Below is a small trained network, with its code and all its weights. Each question gives an input and a class and asks what happens when units are switched off, that is, made to give their printed mean instead of their output.

import numpy as np


def w(rows, s, z=0):
    codes = np.array(rows[::2]) - 128.0
    scale = np.full(codes.shape[1], s)
    scale[-1] = z or s
    return codes * scale


def norm(h):
    return h / np.sqrt((h * h).mean(-1, keepdims=True) + 1e-5)


def f(y):
    return y / 2 * (1 + np.tanh(0.7978845608 * (y + 0.044715 * y**3)))


def log_softmax(a):
    a = a - a.max(-1, keepdims=True)
    return a - np.log(np.exp(a).sum(-1, keepdims=True))


def net(x, mask):
    res = np.array(x, float).reshape(1, 7) / 4 @ E
    u = 0
    for l in range(4):
        y = f(norm(res) @ A[l][:, :-1].T + A[l][:, -1])
        res = res + np.where(mask[u : u + 4], y, B[l][:, -1]) @ B[l][:, :-1]
        u += 4
    return log_softmax(norm(res)[-1] @ U[:, :-1].T + U[:, -1])


A, B = {}, {}
E = w([
[144,183,127,94,129,72,179,145,190],'x0',
[72,117,135,175,216,140,174,64,175],'x1',
[61,96,195,122,39,117,80,140,160],'x2',
[129,179,71,192,100,135,64,135,137],'x3',
[114,139,168,86,157,133,40,133,57],'x4',
[87,223,168,141,114,48,97,206,174],'x5',
[64,136,144,65,115,169,154,33,1],'x6',
],0.0083)
A[0] = w([
[164,15,145,195,240,139,131,140,211,74],'L0N0',
[222,238,75,54,222,86,91,252,49,100],'L0N1',
[58,185,107,187,103,149,166,136,126,1],'L0N2',
[204,231,57,106,180,96,145,169,123,64],'L0N3',
],0.011,0.003)
B[0] = w([
[239,171,247,242,104,119,131,44,72,240],'L0N0',
[254,65,192,163,162,50,72,41,102,255],'L0N1',
[195,86,77,79,127,72,79,54,171,151],'L0N2',
[107,250,119,190,116,177,194,199,109,218],'L0N3',
],0.0075,0.008)
A[1] = w([
[110,180,183,137,144,64,18,157,188,82],'L1N0',
[190,106,200,66,94,87,153,108,136,174],'L1N1',
[132,190,48,77,187,165,201,167,150,6],'L1N2',
[59,239,84,175,197,123,83,9,142,94],'L1N3',
],0.012,0.002)
B[1] = w([
[190,254,197,209,112,248,115,113,119,254],'L1N0',
[159,144,51,119,201,95,134,56,124,246],'L1N1',
[71,231,16,127,222,153,156,214,168,145],'L1N2',
[144,101,46,93,132,82,88,81,220,230],'L1N3',
],0.0098,0.0075)
A[2] = w([
[111,30,173,229,235,170,181,125,194,106],'L2N0',
[58,146,121,154,130,201,93,84,97,116],'L2N1',
[196,110,130,106,219,206,37,188,92,253],'L2N2',
[97,119,195,21,245,83,190,67,153,180],'L2N3',
],0.011,0.00058)
B[2] = w([
[249,135,218,154,147,75,118,126,122,253],'L2N0',
[87,76,140,153,89,82,177,244,134,199],'L2N1',
[92,79,120,92,118,117,148,123,80,245],'L2N2',
[96,70,74,64,106,131,106,123,152,254],'L2N3',
],0.012,0.005)
A[3] = w([
[89,52,163,207,85,99,110,110,231,118],'L3N0',
[118,7,35,145,157,122,52,87,126,7],'L3N1',
[176,212,134,136,150,79,35,173,87,31],'L3N2',
[95,198,243,43,181,117,249,62,201,78],'L3N3',
],0.011,0.0019)
B[3] = w([
[167,183,57,107,230,81,158,40,62,194],'L3N0',
[134,62,192,41,113,68,171,143,152,228],'L3N1',
[148,55,169,201,153,121,245,103,146,254],'L3N2',
[56,122,136,58,66,142,89,207,45,172],'L3N3',
],0.011,0.0074)
U = w([
[118,18,109,2,152,60,128,81,140,205],'0',
[29,146,209,127,63,199,97,233,119,3],'1',
[60,233,17,87,181,144,117,144,228,23],'2',
[228,221,210,240,177,129,139,93,139,246],'3',
],0.0092,0.0022)

Each question gives the input, the list of numbers given to net, and the class t.
The units are the neurons (one row each of A and B). Each row of codes is followed by its name. A weight is (code - 128) times the scale printed after its matrix; where a second scale follows, it is the last column's (A, B and U).
mask holds one flag per neuron, layer by layer. A switched-off neuron (its flag False) gives its mean, the last column of its row in B, instead of its output. The means were averaged over made-up inputs and are rounded, as every weight is.
A unit's drop is (log p(t) with every unit on - log p(t) with that unit switched off) / (log p(t) with every unit on - log p(t) with every unit switched off).
The circuit of an input: a set's keep is (log p(t) with only the set's units on - log p(t) with every unit switched off) / (log p(t) with every unit on - log p(t) with every unit switched off). Starting from the 12 units with the biggest drops (on a tie, the unit counted first), units are removed one at a time, each time the one whose removal leaves the highest keep (on an exact tie, the one counted first), for as long as the keep stays at least 0.8.
circuit, biggest first: the units of the circuit, biggest drop first
unit that matters most: the unit with the biggest drop
k most important neurons: the k neurons with the biggest drops, biggest first
top k neurons in layer l: the k neurons of layer l with the biggest drops, biggest first
drop when u is switched off: that unit's drop, to one decimal
input [3,-1,8,6,8,2,5], class 1: 3 most important neurons : (L0N1; L0N0; L2N1)
input [-8,8,-5,3,5,0,0], class 0: unit that matters most : L1N3
input [1,-1,-6,7,-6,0,2], class 2: circuit, biggest first : (L0N0; L1N2)
input [3,2,5,0,4,3,2], class 1: circuit, biggest first : (L0N1; L3N3)
input [-6,-8,7,4,-3,-1,0], class 1: 4 most important neurons : (L1N3; L0N1; L0N0; L2N0)
input [8,-1,-3,-2,-3,-4,-1], class 2: circuit, biggest first : (L1N2; L0N3)
input [8,-3,-3,7,-6,3,8], class 2: circuit, biggest first : (L0N0; L1N2)
input [-3,-8,-5,0,4,0,5], class 0: 2 most important neurons : (L1N0; L0N0)
input [-6,0,-5,-4,1,-3,6], class 0: 2 most important neurons : (L1N0; L0N3)
input [6,7,-1,-1,-3,3,5], class 2: 3 most important neurons : (L0N1; L1N2; L0N0)
input [-1,7,-3,-6,-5,-3,3], class 0: 4 most important neurons : (L1N0; L2N3; L0N3; L3N3)
input [8,-2,-6,6,8,-6,4], class 0: 2 most important neurons : (L0N1; L1N0)
input [6,4,0,-2,0,-6,0], class 0: 4 most important neurons : (L1N0; L2N3; L0N3; L1N1)
input [7,-1,-3,-7,-5,-3,8], class 2: top 2 neurons in layer 0 : (L0N1; L0N0)
input [7,-6,7,0,-7,7,7], class 1: most important neuron : (L3N3)
input [4,8,5,-1,-1,7,5], class 2: 2 most important neurons : (L1N0; L1N3)
input [-5,8,-7,-2,1,7,7], class 0: drop when L0N3 is switched off : 0.1
input [7,0,-2,5,-4,-2,3], class 2: drop when L3N0 is switched off : 0.0
input [-7,-8,6,2,-2,5,8], class 1: drop when L0N1 is switched off : 0.1
input [3,4,1,8,-2,-5,5], class 0: drop when L0N3 is switched off : 0.1
